Here is a tiny trained network, its code and every weight. The questions are about switching its units off for an input and a target symbol, where a switched-off unit gives its printed mean instead of its output.

import numpy as np


def w(rows, s, z=0):
    codes = np.array(rows[::2]) - 128.0
    scale = np.full(codes.shape[1], s)
    scale[-1] = z or s
    return codes * scale


def f(y):
    return y / 2 * (1 + np.tanh(0.7978845608 * (y + 0.044715 * y**3)))


def softmax(a):
    e = np.exp(a - a.max(-1, keepdims=True))
    return e / e.sum(-1, keepdims=True)


def log_softmax(a):
    a = a - a.max(-1, keepdims=True)
    return a - np.log(np.exp(a).sum(-1, keepdims=True))


def net(x, mask):
    ids = ['ΓΔΘΠΩαβεζημστψ'.index(c) for c in x.split()]
    T = len(ids)
    res = E[ids] + P[:T]
    u = 0
    for l in range(2):
        q, k, v = (res @ M[l].T for M in (Q, K, V))
        z = softmax(np.where(np.tri(T) > 0, q @ k.T / 4**0.5, -1e9)) @ v
        res = res + np.where(mask[u], z, O[l][:, -1]) @ O[l][:, :-1]
        u += 1
        y = f(res @ A[l][:, :-1].T + A[l][:, -1])
        res = res + np.where(mask[u : u + 8], y, B[l][:, -1]) @ B[l][:, :-1]
        u += 8
    return log_softmax(res[-1] @ U[:, :-1].T + U[:, -1])


Q, K, V, O, A, B = {}, {}, {}, {}, {}, {}
E = w([
[152,95,99,82,138,134,132,140,61],'Γ',
[138,94,118,80,170,117,141,143,90],'Δ',
[129,108,133,76,160,96,159,148,84],'Θ',
[130,87,94,111,138,118,133,145,80],'Π',
[144,88,115,92,171,143,118,121,69],'Ω',
[179,96,140,58,170,111,146,160,68],'α',
[129,85,107,95,150,119,111,137,70],'β',
[79,108,235,64,57,149,146,139,105],'ε',
[152,241,130,52,172,153,130,93,101],'ζ',
[183,203,104,56,109,31,135,136,137],'η',
[167,132,84,79,147,183,36,52,182],'μ',
[245,210,229,42,108,101,55,96,90],'σ',
[30,81,49,84,65,193,106,132,237],'τ',
[118,199,144,28,190,178,254,206,188],'ψ',
],0.012)
P = w([
[165,104,80,85,176,202,65,254,116],'0',
[89,135,115,218,130,132,68,204,126],'1',
[73,121,105,132,136,122,93,175,111],'2',
[85,117,119,120,135,116,109,162,107],'3',
[85,123,112,111,129,117,117,146,99],'4',
[93,123,113,102,120,116,126,149,114],'5',
[96,123,115,107,121,122,135,137,123],'6',
[105,127,121,109,122,130,144,128,129],'7',
[110,124,126,111,133,131,157,116,129],'8',
[117,133,123,110,111,142,163,108,119],'9',
[122,134,122,107,114,143,167,105,148],'10',
[132,140,118,110,101,146,179,103,159],'11',
[135,134,126,110,98,161,189,96,145],'12',
[151,138,133,122,103,171,191,75,145],'13',
],0.0092)
Q[0] = w([
[128,71,132,39,153,121,182,51,109],'0.h1',
[115,78,152,1,122,136,183,94,96],'0.h1',
[155,141,108,137,85,129,158,163,37],'0.h1',
[103,149,189,105,60,158,185,147,117],'0.h1',
],0.0074)
K[0] = w([
[104,107,200,112,1,126,202,1,181],'0.h1',
[66,155,185,49,87,144,202,33,200],'0.h1',
[183,204,142,72,162,89,131,41,83],'0.h1',
[172,206,87,137,162,149,187,55,233],'0.h1',
],0.0064)
V[0] = w([
[92,3,102,69,201,149,164,110,48],'0.h1',
[20,39,131,62,43,236,224,204,248],'0.h1',
[81,142,226,6,138,200,122,234,150],'0.h1',
[151,115,212,161,191,103,223,44,87],'0.h1',
],0.0055)
O[0] = w([
[227,176,64,182,59,213,163,239,114,156],'0.h1',
[96,162,74,116,21,135,178,70,40,255],'0.h1',
[175,107,101,81,7,120,63,152,1,249],'0.h1',
[165,69,137,69,106,147,187,126,240,79],'0.h1',
],0.006,0.0099)
A[0] = w([
[110,99,83,70,129,109,97,193,128,131],'0.n1',
[195,118,122,143,104,108,135,84,108,128],'0.n2',
[153,164,164,103,152,101,129,96,156,70],'0.n3',
[230,186,137,113,153,63,150,135,122,196],'0.n4',
[151,254,144,128,152,139,154,127,81,57],'0.n5',
[75,173,102,174,126,87,132,84,149,97],'0.n6',
[140,114,124,181,171,98,66,130,119,70],'0.n7',
[166,127,157,131,130,26,178,79,59,253],'0.n8',
],0.0081,0.004)
B[0] = w([
[148,163,104,247,188,139,98,143,118,197],'0.n1',
[199,132,58,79,120,151,121,118,168,165],'0.n2',
[78,68,204,149,103,156,176,30,198,115],'0.n3',
[2,141,101,39,111,120,105,117,181,160],'0.n4',
[93,7,101,76,175,161,109,185,169,167],'0.n5',
[93,134,194,169,159,99,178,100,134,118],'0.n6',
[125,198,93,235,128,202,189,173,183,118],'0.n7',
[152,189,71,64,86,136,68,158,110,255],'0.n8',
],0.0071,0.008)
Q[1] = w([
[24,194,147,124,81,129,73,72,151],'1.h1',
[65,12,167,241,228,107,203,40,253],'1.h1',
[148,178,2,5,4,251,28,175,35],'1.h1',
[185,93,104,82,206,91,190,87,218],'1.h1',
],0.0068)
K[1] = w([
[123,74,2,218,253,224,186,108,198],'1.h1',
[127,128,126,154,218,77,55,210,24],'1.h1',
[169,158,114,90,58,191,243,95,213],'1.h1',
[121,17,231,222,132,61,93,162,41],'1.h1',
],0.006)
V[1] = w([
[75,2,143,142,86,170,165,141,153],'1.h1',
[175,176,154,173,124,132,173,55,89],'1.h1',
[79,165,79,150,198,90,188,218,134],'1.h1',
[154,138,215,69,121,129,202,193,94],'1.h1',
],0.0075)
O[1] = w([
[31,108,79,165,72,132,75,172,2,76],'1.h1',
[177,174,157,156,98,137,181,189,94,2],'1.h1',
[80,181,54,154,122,181,189,50,172,56],'1.h1',
[119,224,160,193,170,166,44,106,80,131],'1.h1',
],0.0088,0.0056)
A[1] = w([
[158,164,220,105,177,28,84,80,96,208],'1.n1',
[88,144,93,162,77,94,56,57,117,17],'1.n2',
[139,196,105,133,109,129,87,84,81,3],'1.n3',
[84,99,82,127,116,138,66,164,193,31],'1.n4',
[166,76,112,73,114,36,120,151,87,112],'1.n5',
[113,140,95,92,123,27,201,86,143,244],'1.n6',
[162,64,158,148,99,25,83,125,129,75],'1.n7',
[92,168,148,94,179,136,255,211,131,168],'1.n8',
],0.0075,0.0041)
B[1] = w([
[93,185,150,174,96,188,82,123,219,174],'1.n1',
[115,146,137,50,176,173,207,150,154,175],'1.n2',
[117,89,107,165,149,157,172,228,164,191],'1.n3',
[187,54,80,181,204,92,133,177,116,147],'1.n4',
[79,91,112,198,128,145,116,116,205,251],'1.n5',
[135,181,149,151,50,125,139,124,113,170],'1.n6',
[81,77,182,19,127,190,228,83,219,148],'1.n7',
[208,81,77,100,107,255,170,188,235,125],'1.n8',
],0.0085,0.012)
U = w([
[134,135,122,136,141,141,142,134,122,23],'Γ',
[168,75,2,177,179,177,108,131,181,226],'Δ',
[168,242,123,114,98,95,117,20,84,203],'Θ',
[135,132,128,130,141,142,144,130,114,24],'Π',
[80,117,142,135,155,157,120,76,154,100],'Ω',
[135,137,125,119,142,124,136,137,107,30],'α',
[126,131,127,125,142,139,147,135,122,4],'β',
[50,52,104,94,98,69,132,106,82,75],'ε',
[135,134,119,133,140,134,138,130,112,19],'ζ',
[111,177,107,80,161,211,198,139,119,30],'η',
[201,87,156,92,146,140,216,166,148,153],'μ',
[165,185,170,169,125,105,73,215,75,192],'σ',
[65,203,148,108,70,152,149,114,116,253],'τ',
[110,130,143,65,173,100,55,64,32,164],'ψ',
],0.0063,0.0046)

Each question gives the input, a string of symbols that net reads in full, and the target symbol t.
The units are the heads (4 rows each of Q, K, V and O) and the neurons (one row each of A and B). Each row of codes is followed by its name. A weight is (code - 128) times the scale printed after its matrix; where a second scale follows, it is the last column's (O, A, B and U).
mask holds one flag per unit, layer by layer, with each layer's heads first. A switched-off unit (its flag False) gives its mean, the last column of its rows in O or B, instead of its output. The means were averaged over made-up inputs and are rounded, as every weight is.
A unit's drop is (log p(t) with every unit on - log p(t) with that unit switched off) / (log p(t) with every unit on - log p(t) with every unit switched off).
The circuit of an input: a set's keep is (log p(t) with only the set's units on - log p(t) with every unit switched off) / (log p(t) with every unit on - log p(t) with every unit switched off). Starting from the 12 units with the biggest drops (on a tie, the unit counted first), units are removed one at a time, each time the one whose removal leaves the highest keep (on an exact tie, the one counted first), for as long as the keep stays at least 0.8.
circuit, biggest first: the units of the circuit, biggest drop first
most important unit: the unit with the biggest drop
k most important neurons: the k neurons with the biggest drops, biggest first
top k neurons in layer l: the k neurons of layer l with the biggest drops, biggest first
input β ζ τ Γ ε Δ σ ε ε τ ζ, target ε: circuit, biggest first => (1.h1 1.n1)
input ψ Γ ζ, target Δ: most important unit => 0.n5
input ε ε ε ε ε ε ε ε τ Δ Δ ε Δ, target σ: circuit, biggest first => (1.h1 0.n1 0.h1)
input τ ε Θ τ ε σ, target Δ: 2 most important neurons => (0.n5 1.n5)
input Δ ε Π, target σ: 2 most important neurons => (0.n1 0.n4)
input τ ε Θ η, target Θ: 4 most important neurons => (0.n1 1.n6 1.n3 0.n2)
input τ ψ ζ τ ε ε ε ψ σ, target η: circuit, biggest first => (1.h1 1.n2 1.n3 0.n4)
input τ ψ Δ Θ β σ ε, target Ω: top 2 neurons in layer 1 => (1.n1 1.n7)
input Π ε τ τ α Δ ψ η, target η: top 3 neurons in layer 1 => (1.n2 1.n5 1.n3)
input σ τ η Θ Θ Π η Δ ε η Θ α, target Θ: 2 most important neurons => (0.n4 1.n3)
input ε τ ψ Δ Δ, target η: top 2 neurons in layer 1 => (1.n2 1.n5)
input ζ ε β ε μ β ψ β ε, target η: circuit, biggest first => (1.h1 1.n2 1.n3 0.n5)
input ε Θ η, target Θ: circuit, biggest first => (1.h1 1.n6 1.n3 0.n4)
input τ ε ψ ε η ε, target Θ: 3 most important neurons => (0.n4 0.n2 0.n8)
input Γ ε τ Π β, target ε: 2 most important neurons => (1.n1 1.n3)
input Θ ε Δ, target σ: circuit, biggest first => (1.h1 0.n1 0.n4)
input Θ ε ε η ε τ τ τ τ Δ ψ ψ Δ, target η: 3 most important neurons => (1.n2 0.n5 1.n3)
input ε τ ε τ τ ε τ η, target ε: most important neuron => (0.n5)
input β ε ε ε α, target σ: top 3 neurons in layer 0 => (0.n5 0.n4 0.n1)
input ζ ψ τ τ ε τ Θ η ψ η, target η: most important neuron => (1.n2)
input β η ε Δ ζ ψ Δ α, target η: 2 most important neurons => (1.n2 1.n5)
input ψ ε τ ε ε Θ τ ε ε ψ τ, target η: top 3 neurons in layer 1 => (1.n2 1.n5 1.n3)
input σ ε ε ε τ ψ Π, target η: top 2 neurons in layer 1 => (1.n2 1.n5)
input ψ ε ε η ε, target Θ: 4 most important neurons => (0.n1 0.n4 0.n2 1.n3)
input Θ Θ ε ε τ ε Γ ε Θ ε, target σ: circuit, biggest first => (1.h1 0.h1 0.n1)
